In the rows, zero is written as 128.
Each row has a class, written after it.
[178 123 144  94  92 137 119 132 146 110  93 151 113 148 152  52 135  95
  99  50 134  81  72 110 137 148 132 112 150 115 202  77  89 125 129 130
 138 141 150 175 120 207 155 124 119 187  66 220  79 123 163]  <225>
[121 139 139 112 110  84 130 149 145 107 126 165 146 141 130 120 170 128
 110 149 167 187 164 150  86  94 145 137 162 127 110 117 124 124 161 105
 104 101 153 139 111 121 151 134 131 156 109 130 165 139 164]  <202>
[120 136 108 156 136 118 153 120 169  97 131 110 123  81 125 157 157 101
 154 129 142  79 149 144 137 103  77 123 124 145 103 161 145 111  89 138
 111 130 169 110  88  85 152 123  98 109 128 139 157 128 131]  <170>
[146  87 108 137 109 158  93  79 163 156 120 173 205 200 194 118 118 166
 139 102 152 148 125 190 110 130 102  99 203 156 164 121  91 156  88 117
 139 170  78 154  84 186 130 138 150 119 151 157 113 172 120]  <202>
[117  93 144 138 138 172 125 156 150  71 122 137 138 135 169  45  72 147
 216  73 151 128 164 117  80 176 117 113 161  83 121  31 130 167 175 143
 114 117 104  89 100 203 107 136 111  94 184 165 104 156 170]  <143>
[140 145 146 134 148 120 124 148 162 110 180 186 178 136 143 171 107 181
 154 127 136 154 145 179 140 150 195 182 154 127  78 121 105 145 145 124
 149 154 128 126 126 162  92 126 116 151 142 179 239 156 116]  <202>
[102 110  99 137  85 109 161  99  90 114 117 142  79 150 103 167 130 152
 153 108 136 114 113 152 155 152  72 104 141 127 106 128 141 128 155 138
 139 136 144 128 137  96 130 112 132 121 119 101  75 109  94]  <207>
[107 108 134 136 145 125 140 126 146 119  96  97 129 108 166 110 146  64
 125 136 124 110 139 134 108  87 156 217 130 117 166 172 137  65 144 103
 128  91 149 132 117 191 146 114 164 158 129  54 134 127 142]  <207>
[114  98 132 148  96 115 140  81 155 117 108 114 152 132 152  90 142 152
 176  66 152  93 102 147 127 119  87  94 108 108 128  77 121 149 152 148
 126 162  94 113 119 181 157 106 123 118 130 130 105 165 157]  <42>
[117 150 141 156 186 118 113 132  82 109 167 180 156  90 103 163 122 142
 149 161 101 147 135 170 113 115  75  82 133 135 132 193  95 119 163 166
 129  85 105 166  67  69 160 143 150  85 102 100 201 132  99]  <93>
[140 132 116 103 114  71 141 126 147 145  94 113 131 127 218 156 162 109
 141 136 122 123 165 132 113  56 187 126 143 151 164 166 129 127 153 166
 113 110 157 145 144 132 133 145 118 200 103  62 151 111 110]  <93>
[138 135 124 159 164 156 133 152  80  85 190 164  72 131 147 156  95 177
 205 100  91 129 115 139  99 158 110  55 132 129 130  60 114 165 105 168
 132 144  96 111  94 114 143 124  99  47 121 139 118 118 138]  <224>
[ 93 102  89 129 159 166 172 133 177  97 121 107 165 155 177 104 129 147
 151  91 127  93 127 129 127 123  87 150 164 135 109 119 140 124 149 127
 132 119 122 143  86 141 115 154 124 119 151 127 147 141 167]  <170>
[111 164 173 145 129 134 120 176 196 139 143 137 108 106 144 159 148  93
 113 113 156 115 107 119 109 134 175 148 140 106  82  90 121 144 146 123
 154 125 163 110 128 134 124 138 147  64 155 118 193 147 123]  <35>
[152 110 187 120 136 110 135 148 160  93  70  94 160  98 112 123 162  92
 143  50 108 189 124  59 155 117 139 143 132 133 112 126 112 108 198 169
 135 119 197 139 131 165 137 128 132 128 157 142 156 141 130]  <207>
[173 136 162 137 180 143  97 154 148 150 150  76 116 100 175 110 130 104
 105  85 114 144 119 129 134 135 146 141  69 107 113 114 155 137  69  98
 131 126 134 101 150 123 149 141 122  80 126 115 122 116 144]  <224>
[146 130 145 131 122 143 123 102 160 126 136 162 123 127 106 115 134 132
 153  69 127 118 112 109 155 103  57 132 154  80 118  79 101 130  94 108
 120 145 160  90 114 148 137 110 122  99 144 183 147 124 129]  <143>
[152 117 102 141  88 132 159  80 167 123 117 118 131 145 114  75 141 225
 147  80 125  58 126 134 160 135 136  71 128 129  88  97 161 142 127 132
 146 162 119 103 147 166  84 120 132 174 144 190  95 152  67]  <51>
[151 118 116 166 137 125 126 196 154 126 101 117  59 142 127 155 125 144
 145  78 133 165 141 102 165 153 100 146 107 132 111 112 150 101 218 116
 162  80 122 156 108  97 129  93 160  94 149 103  40 119  90]  <165>
[171 149 109 125 121 112  85 136 169 113 168 122 119  88 171 168 120 122
 192  73 130 109 126 156 127 167 122 140 127 101 136 100 161 147 118 110
 112 109 186 169  85 139 145 121  84 122 144 167 155 111 145]  <170>
[142 136  89 120 100  98 130 107 178 101 125 157 133 120 131 139 125 199
 141 108 131 117  77 170 129 122 120 102  87 136 137 128 116 137 110 165
 156 148 157 146 111 125 173 125 141 148 130 165 174 131 119]  <202>
[134 115 112 124 146 119 111 110 162 124 102  92 139 144 155 193 111 178
 141  98 129  61 168 189 135 161 144 131 120 182 139 165 128 139 109 144
 113 151  85 104 135 132 130 104  62 124 154 147 118 142 185]  <170>
[161 104  88 147 130 169 156 117 120 111 127 136 123 202 142  78 117 146
 116  68 137  92 138 125 149 139  82 177 136 167 123 119 130 119 128 144
 131 129 125 146  97 118 136 104 145 151 122 145  69  99 119]  <170>
[172 121 113 123 121 122 134  83 111 145 142  99  71 167  88 138 130 184
  70 185  68 162 100  79 101 158 144 157 177 231 125 159 139  47 102 125
 121 116 168 142 110  68 130  95 123  74 117 113 103 150 130]  <165>
[132 137 130 113 118  81 131  65  91 106  91 100 127 108 120  57 122 122
 115 102 111 189 104 122 116  94 132 131 126 117 147 103 132  75 160 166
 118 123 184 145 146 121 134 113 107 111 114 129  73 139 155]  <143>
[137 146 141 159 201 140 131 133 154 124 145  77 101  98 180 180 132 161
 128  93 111  86 103 131 148 104 125 179  96 121  98 166 137  90 163 113
 138 103 121 136 112 154 104  96 131  96 120 125 155 119  89]  <26>
[159 144 138 123 143 120  73 145 158  84 132 102  88 119 189 193 109 116
 144 163 120 105 154 113 101 134 163 198 102 133 149 117 151 107 173 136
 103  98 150 123 124 142 166 113  87 126 147 111  91 106 135]  <143>
[143 104 138 144 118  95 120  25  70 144  83 101 107 162 154 151 136 102
  87 134 158 122 122 161 125  97  99 104 106 154 183 118  83 145 112 173
 147 159 101 102 113  83 164  74  83 131  83 184  75 112 106]  <224>
[140 133 149 135 115 155 150 132 126 100 130 134 107 172 122 151 107 101
 114 126 103 101  81 107 141 139  58 163 161 161 125  79 121  51 181 140
 148 142 117 134  97 129 161 103 109 110 134 159  94 128 146]  <42>
[165 114 144 113 167 140 105 170 152  82  75  90 139 115 181 149 139 174
 206  75 136 184 153  92 125  90 177 151 124 145 148 111 102  88 195 182
 145 105 174 186 137 186  99 148 136 137 151 113 194 146 152]  <202>
[ 93 109 132 110  96 134 158 121 158 124 114 146  89 140 167 132 134 217
  89 112 133 106 121 116  98 149 172 111 134 155 135 152 119 148 103 127
 175 149 187 153 148 135  96 121 149 142 150  98 160 156 156]  <93>
[123 137 129 132 121 150 145 158 108 114 122 108  68 146 152 121 123  60
  98 131 139  94  92 104 105 153 131 157 123 143  95 123 136 101 114 117
 145 142 156 114 126  99 126  97 107  95  97 163  93 117 123]  <35>
[167 117 119 152 135 146 136 137 108 110 119 106  73 150 130 131 107 149
 118 121 127 124 140  58 145 110 104 149 107 170 104 121 159  89 146 166
 128 118 132 110 133  84 128 120 152 131 149 115  61  96  82]  <35>
[151 135 135  79 118 126  71 161 150 108 125 124  90  81 124 159 134 163
 131 121  83  82 114 111 103 140 158 122  92 133 161 144 109 123  92 134
 131 122 151 119 149 142 163 144 145 120 153 100 171 114 186]  <207>
[143 128 127 137 103 100 165 190 102  96 112 132  87 145 127 165 163 162
  74 168 130 184 119 114 137 134 154 166  72 145 118 153 114  74 105 130
 160 160 152 141 164  97 159  80 128 145 119  96  73 116 115]  <202>
[153 147  71 155  80 117 111  80  86 132 103 132 138 138 137 115 141 194
  81 156 126 113  46 125 150 130 159 132  79 132 179 168 123 133 106 128
 165 149 104 145 126 107 122 121 168 144 119 117  80 118  80]  <35>
[163 134 124 156 103 101 128  87 123 107 128 150 129  97 134 124 123 145
 143 126 105 148 131 122 117 116 101 118 120 137 141 126 154  88 142 163
 114 113 131 136 102  88 165 119 120 101 155 145  78 127 133]  <143>
[149 159 122  94 117 158  78  56 154 108 126  70 111 141 195 106  95 120
 137 133 161  96  91 116  86 158 105 164 111 190 112  98 170 133 135 111
 108 124 166 105 117 141 151 151 102  95 171 168  58  93 174]  <51>
[123 125  79 144  98 151 109  97  88 105 117 121 107 188 147  92 119 198
 143  87 157 131  78 166  81 150  95  59 143 123 146 103 152 113  77 121
 135 132 105 181 104 134 105 113 112 110 106 168  40 136 165]  <225>
[129  96 115  98  82 110 179 141 130  80 104 107 104 161 162  63 116 171
 152  29 112  68  81 120 175 144 131 120 115 100 119  63 137 142 178 185
 162 181 166 141 136 146 139 134  92 206  70 139  75 131 112]  <225>
[116 110 145 131 108 127 137 120 223  82  76 100 150 138 206 150 134 138
  99 149 166 142 109 110  83 134 170 176 145 211 132 121 149 102  88 145
 119 157 179 102 127 196 122 123  94 174 167 178 169 159 197]  <42>
[113 155 145 138 140 106 128 111 163 122 155 144 128 127 178 120 126 146
 145 115 167 144  89 167 150 136  96 199 115  69  82 136 128 126 151  84
 117 103 145 118 117 136 111 102 137 115 121 104 111 112  98]  <93>
[168 107  93 140 142 103 131 110  88 117 116 131 110 153 160 119 127 194
 116  98  71 166  76 107 154 104 100 138 122 212 104 174 117  68  52 159
 140 118 176 141 107  90 131  99 140 119  92 124  95 113  80]  <103>
[ 93  87 131 128 126 143 106  67  96 113  87 126 104 151 131 177  93 158
 160  95 125 134 105 168  96 137 102 124 142 117 168 135 107 104 152 160
 133 119  96 180  99 139  84  88 124 109 141 129  97 159 144]  <207>
[138 113 119 108 104 140 160  88  68 106  94 109  75 129 133 102 165 137
 161 145 144 123 128 123 107  88  71  99 146 125 102 120 123  62  97 141
 113 114 141 141 147 105 116 111 128 123 103 162 112 136 125]  <202>
[104  81 130  98 154 162 111 166 151 102 128 111 112 134 199 141 113 155
 128 148 134 137 158  64  95 168 171 123 161 202 136 131 139 173 118 152
 109 136 136 162 152 184  84 173 115 123 154 142 104 155 187]  <225>
[143 139 152 153 154 130 101 135 136 133 126 109 100 116  99 128 145 120
 114 127 120 125 125 147 153  87 147 147 113 133 149 142 122  63  91 107
 131 113 142 119 133 132 168 109 138 139  92 101  93 125 114]  <225>
[120 144 105 114 100 126  99 103 176 139 107  95  94 169 235 131  92 138
 135 116 195 109 142 175 106 181 173 155  93 115 129 119 147 191 103 117
  85 120 138 123 146 148  99  89  95 174 150 131  17 108 120]  <170>
[165 122  85 109 138  89 123 141 102  61 107 102  95 151 145 117 129  94
 136 117 112 137 114  88  95 119 112 149 119 184 101 130 163  88 173 167
 106 110 171 143 112  87 159  99  82  95  92 131  49 109 142]  <165>
[154 141 126 144  81 101 212 117 151 168 109 175 143 186 147  92 109 107
  64  55 131 102  74 160 178 146 156 156 193 150 157  98 114 108 201 142
 197 171 159 169 102 138 140 134 140 131 101  95 127 139 128]  <42>
[114 122 105 165 132 137 158  94 115 136 122  79 103 138 191 112 116 180
 166 125 144 105 114 138  97 108 155  89 125 148 127 116 133 122 115 131
 132 120  92 131 120 149  94 135 112  80 105  89  50 145 142]  <225>
[197 176 142 142 130 151 147 106 166 143 156 166 142 122 165 104  98 125
 125 115 126  59 124 142 136 134 172 151 128 162 121 145 146 106 109 134
 124 138 134 108 130 149 163 131 136 147 145 161 152 111 147]  <42>
[127 143 165 118 164 166 122 197 178 116 138 125 157  99 117 134 126 104
 117 111  90  86 131  94 127 106  86 116 115 106 116 111 139 150 150 123
 125  86 172 104 112 145 156 161 121  90 151 124 197 132 151]  <224>
[142 110 107 121 125 147 130 133 133 122 102 127 119 136  88 108 108 103
 147 105 100 108 128 125 122 117 124 103 172 169 153  88 132 124 134 140
 127 127  97  94 122 133 132 167 134 107 136 105 141 152 155]  <165>
[100 112 106 125  90 130 140  75 109 133 108 134  77 135 121 157 131 111
 127  78 122 105  35 157 141 152  68  75 116 108 190 124 115 143  82  78
 159 157 122 154 121 122 157 124 127 105  97 102 104 129 140]  <93>
[155 134  94 125 113 155 136 117 181  90  91 112 143 109 119 106 111 188
 203  99 124  57 112 167 147 144 130  93 124 150 148 142 137 128 152 177
 148 168 100 123 111 149 129 167 124 121 170 171 157 164 148]  <202>
[140 121  76 105 123 109 132  57  93 121 109 166  97 127 130 127 132 132
 171 140 145  63  94 200 118 105 103 111 153 126 174 133 134 119 113 147
 114 108 120 124 110 106 184 132 110 125 100 144 115  93 148]  <103>
[134 110 123 154  98 125 125  93 147 127 105 156 180 171 184 108 120 194
 150  82 133 140  95 180 127 185 123 114 163 191 151 130 104 138 108 143
 140 162 112 128  84 179 151 105 122 167 123 204 167 157 164]  <42>
[147 112 104 104 134 127  92 110 173 114  82  74  96 106 132 128 115 125
 161  77 175  87 128 140 116 131  85 131 117 133 150 142 144 120 138 154
 126 132 151 129 119 127 110 151 120  82 154 129 125 112 189]  <207>
[123 158 171 128 149 125 147 212 175 102 132 184 100 101 141  89 139 104
 182  37 143 148 116  98 141 145 226 126 125  50 122  75 107 129 199  68
 147  71 178 163 143 195 134 101 131 119 111 152 100 121 167]  <225>
[118 103 148 138  89 146 184 201 154 131 112 157 128 114 126  99 170  89
 123  66  88 149  67  59 140 150  57  95 150 117 145 106 104 107 104  47
 155  92 157 143 112 169 149 141 168  91 126 102 154 137 158]  <93>
[127 160 129 113 153 133 171 122 167 133 152  91 114 117 174 125  78 148
 148 178 127  98 128 114  95 134 161 148  93 129  59 148 165 126 184 149
 107  59 152 112 145 110  84 137 110 117 148 119 138 112  92]  <93>
[135  87 100 132 177 114 112  39  98  94 108 101 161 164 153 144 130  94
 150  88 160 161 135 156 108 129 118  94 150 180 146 122 113 122  82 155
  96 149  85 140 131 118 145 115  74 100 108 171  99 127 176]  <170>
[170 135 131  99 159 163 110 104 116 101 154 145  49 138 159 196 116 194
 155 206  95 107 153  91  90 151 124 130 195 229 107 155 152  70 133 152
  92  62 169 142 101  73 155 144 108 118 145 177 139  98 142]  <103>
[123 169 121 131  84  81 163 108 119 120 115 122  59 102 175 130 117 132
 139 121 115 113  68 149 105 136 160  96  78 121 145 101 118  89 130 141
 152 128 126 136 116  94 138  98 110 119 109 111  68 112 124]  <51>
[115 134 139 141 187 171  97 148 165 155 131 122  93 152 144 198  93 121
 113  62 114 131 128 176 175 170 129 156 156 141 158 139 105 138 111  99
 151 149 120 163 105 136 120 120 130  87 155  98 103 141 130]  <170>
[133 126 153 139 128 146 173 151 142  84 141 154 103 169 156 121 129 107
 123  92 175  87 101 128 166 185 104 124 129  58  94  57 117 175 118 119
 153 175 135  72 146 140 137 105  89 128 109 177 119 103  94]  <224>
[ 96 103 137 129 132 156 125 133 145 106 125 130  93  87 110 127 128 141
 183  63 121  90 120 168 126  80  94 144 113  76 132 108 156  96 176 116
 111 126 145 132 106 117 113 101 113 121 116 121  94 143 146]  <26>
[102 127  89 117 113 142 169 125 122 112 124 138 130 160 180 147 127 101
 176 132 134 120 132 108 139 134 141 153 120 101 105 135 145 151 159 112
  93 104 136 151 133  95 108 103  92 141 142 114  41 106 111]  <170>
[162 160 122 157 137  49 149  90 145  82 135 138 149 160 165 182 156 129
 111 117 185 176  83 134 116 124 149 168 141 183 102 140 122  80 183 176
 126 159 206 143 103  79 169 102  64  97  55 147 145  96 152]  <35>
[154 122 168  83 156 122  74  64 206 121 144 126 116 133 180 169 170 163
  78 134 145  84 136 117 107 109 113 113 207 154 108 154 118  92  40 107
 105 144 159 127 117 121 134 158 114 140 116 159 228 154 164]  <103>
[135 111 121 111 133 111 137 128 142 104 113 106  98 116 137  91 122 155
 167  81 131  76 137 114 163  81  33 141 122  97 110  98 136 102 150 124
 106 122 149  96  98 142 110 115 116 142 117 117  81 110 107]  <51>
[141 139 152 204 158 194 189 228 133  90 141 177 157  97 167 116 121 121
 146 127 169 126 154  67 143 157 154 165  96  92  90 161 148 139 174 136
 168 123 177 138 120 155 125 124 168 113 177 105 130 112  79]  <35>
[158 151 111 135 125 145 122  85 107 140 123 136 112 153 165 110 104 183
 140 136 127 125 130 159 103 135 144 140 155 177 146 140 138  84 128 109
 134  98 169 141  92 136 125 101 123 140 133 163  87 103 123]  <51>
[116 117 136  83  93 142 108 145  95 135 121 140 104 106  96  78 141   5
  82 103  67  89  89 126  40 102 147  32 144 147 213  96  99  80 118  99
 133 118 108 152 114  84 201 147 128  87  69 111 118 144 215]  <26>
[125 125 141 141  94 108 182  78 114 116  96 142 132 168 172  90 133 104
 101 126 159 185  97 124  79  97  94 154 126 153 136 121 121  91 129 142
 107 119 114 118 106 103 141  96 115 136 123 135  48 106 165]  <93>
[167 127 132 108 141  91 129 107 138 125 104  71  62 150 209 114 106 148
 153  57 128 142 130 128 101 143 146 120 151 186  70 123 180  97 121 139
  95  97 189 125 123 104 123 119  73 100 109 124  63 120 151]  <103>
[142  59 106 112 150 109  96 107 113 146 117 104 121 170 138 156 114  76
 148 107 108 165 128 127 134  84 107 158 113 127 154 125 159  94 160 131
 124 139 124 164  93  49 186  87  96 105 125  85  33 124 119]  <42>
[145 108 119 116 129 148 136 145 134  95 111 100  89 146 186 145 144 178
 120  98 120  73 118 107 121 149  76 122 111 180 106 171 135 135  85 137
 131 162 131 121 126 123 121 126 105 125 117 148 114 122 155]  <93>
[ 94 100 150 122 134 121 135 160 100  99 115 145 130 145 150  74 132  90
 116 118 144 148  82 153 137 153  37 176 147  68 148 105  86 135 165 114
 137  99 138 130  83 170 163 107 155 136  95  97 122 120  87]  <93>
[113 109 127 132 181 114 129 158 166 171 135 120 170 155 181 166 137 111
 104 121 113 151 162 109 115  91 146 163 143 168  86 176 139 124 104  96
 133  86 106 118 122 130 124 130 138 115 167 100 185 130 141]  <103>
[108 122 152 138 169 131 122 151 135  78 113 114  65  50 124 158 149 142
 153 145 148 114 137 102  95  98  89 145 125 128 112 150 146  78 154 149
 120  94 202 135  89  95 141 114 121  53 136 125 146 138 166]  <35>
[182 129  69 129  97 123 120 105 118 118 115  93 122 152 111 102 123  89
 184 111 114 100 115 101 116 134 100 115 157 189 155 109 154 107 146 170
 131 118 132 123 101 115 162 142 128 121 138 135 154 115 125]  <165>
[114  74  95 103 109 153  98 115 126  87 121 151 105 133 160 118 120 119
 194 117 157  83 135 153 104 137 105 140 168  88 178  84 129 132 147  77
 123 110 158 129 115 198 149 134 132 154 111 113  90 106 153]  <207>
[119 145 158 118 142 121  43 105 150 126 154 133 136  74 115 190 115 161
 107 154 119 119 100 140 113 104 100 124  94  94 151 142 112  77 113 110
 140 121 141 139 106  75 162 133 135  98 135 102 186 142 157]  <35>
[100 116 165 112 158 150  70  87 108  80 101 132 104  61  73 149 134 102
 120 153 106 133 103 150 113 107  29 119 147  91 180 118 116  81  92 122
 102 113 169 127 108 140 189 127 115  82 135 156 138 153 163]  <143>
[167 151 183 109 105  98 125 123 160  82 125 149  78 100 134 164 159 150
 162  69 113 143  74 114 129 104 101 138 113  85 113  91 119  98 112 139
 117 126 228 118 110 117 181  82  93 131 127 150 137 105 116]  <93>
[ 86 139 128 138 126 139 150 148 185 118 113 156 131 117 125 138 181 181
 159 134 129 152 114 120 133 138 137  99 155 163 118 177  98  54  99  89
 155 115 149 127 128  98 133 132 143 130 131 148 210 143 204]  <103>
[168 141 118 127 104 133 105  66 129 136 119 149 112 127 132 132 114 165
 116 164 129 129 100 158 123 130 149 117 116 167 150 166  96 101 108 151
 159 132 148 159  96  65 155 121 154 114 127 157 126 140  86]  <202>
[125 133 118 146 160 124 114 186 157  97 173 138 152 100 158 153 162 152
 152 148 104 113 128 131 116 100 178 158 145 140 107 132 141  86  96  99
 144 112 122 134 127 165 127 146 126 113 122 127 178 139 162]  <225>
[109  98 178 134 137 163 103 148 167 129  97  90 103  89 162 124 156 118
 134  57  93 142  88  78  87 107 130 133 121 125 154 123 105 135 155 120
 116  92 167 174  72 184 102  94 150  85 132 133 138 181 124]  <26>
[ 97 137 123 103  92 101 176 171 128 114 131 109  97 141 162 143 128 209
 121 102  95 122 133  99 133 135 122 100 114 126  65 134 169 112  95 124
 157 164 194 107 136  67 118 122 105 142 170  56 124 124 121]  <51>
[136 109 110  69  85 132  88 112 136 125 111 140  75 152 120 166 131 140
 133 123 129 142 125 113  86  79 139 135  99 171 130  89 119 116  97 107
 119 138 142 125 161  84 138 110 106 104 150 163  65 121 204]  <202>
[121 101 113 126 147 158  63 104 112  79 136  98 172 135 146 118 130 173
 126 191 152 123 135 106  88 104 118 142  74 167 111 136 144 148  54 136
  83 116  90  90 158 168 133 135 122 164 141 175 100 121 152]  <225>
[142 146 116 143 131 110 188 167 101  99 130 154 133 126 183  83 139  84
 110 174 122 136 140 127 118 113 120 129 144 146 117 172 164 105  72 160
 100 123 193  90 114  71 171 137 112 118 109  69  94  94 108]  <224>
[158 136 132 136 171 106 149 110 176 169 152 115 161 122 224 132 110 140
 113 168 124  88 110 145 160 101 209 209  93 128 112 142 107 124 114  98
 136 119 117  70 145 165 158 126 136 141 111  72 163 109  89]  <42>
[155 158 151 122 136 132  90  75 125 141 121  72 137 103 140 122 132 149
 206 145 125 135 126 127 135  94 116 107 102  99 146 121 109 103 137 161
  98 133 136 108 122 139 144 115 112 125 152 104 102 118  83]  <51>
[158  94  95 150 119 136 174 127 138 109 111  95  92 189 174  80 104 159
 164  92 114  96 113 107 140 149 135 174 109 171 101 116 168 115 108 127
 110 146 109  77 112 155 136  74 108 164 129 149  52 119 112]  <42>
[154 173 115 119  80 123 117  55 137  96 109 148  92 116 139 117 110 163
 136 136 154  83  65 118  91 134  87  83 150 171 145 101 111 104 109 181
 133 142 172  98  99 111 163 113 112  90 154 228 107 104 159]  <35>
[150 121 134 123 131 133 124  72 127 133 138 108  90 159 161 140 129 151
 164  89 142 146  94 163 127 147  83 152 154 138 103  72 157 116  90 147
 109 150 108 108 113 120 140 123 116 104 162 154 105 106 116]  <51>
[110 149 141 145 116 106 163 111  99  89 106 151  76 144 154 102 108  67
 167  91 173 140  67 155 156 113  87 176 125  84 122  91 114  93 190 171
 128 107 163 150  87  93 157  88 114 116  84 123  18  94  85]  <225>
[141 131 157 144 171  78  52 149 210  96 133 130 153  71 111 126 185  90
 194  78 161 185 121 189 135  80 138 196 112  74 149  86 125 116 123 123
 114 115 156  99  65 151 200 126 147 136 136 111 223 119 120]  <51>
[169 124  97 135 111 109 128  76 103  81 111 117 116 169 188  70  90 103
 171 107 148  86 110 145 136 146 105 159 110 148 139 127 156 114 153 153
 100 127 154 112  87 125 178 101 108 162 101  96   8  85  57]  <51>
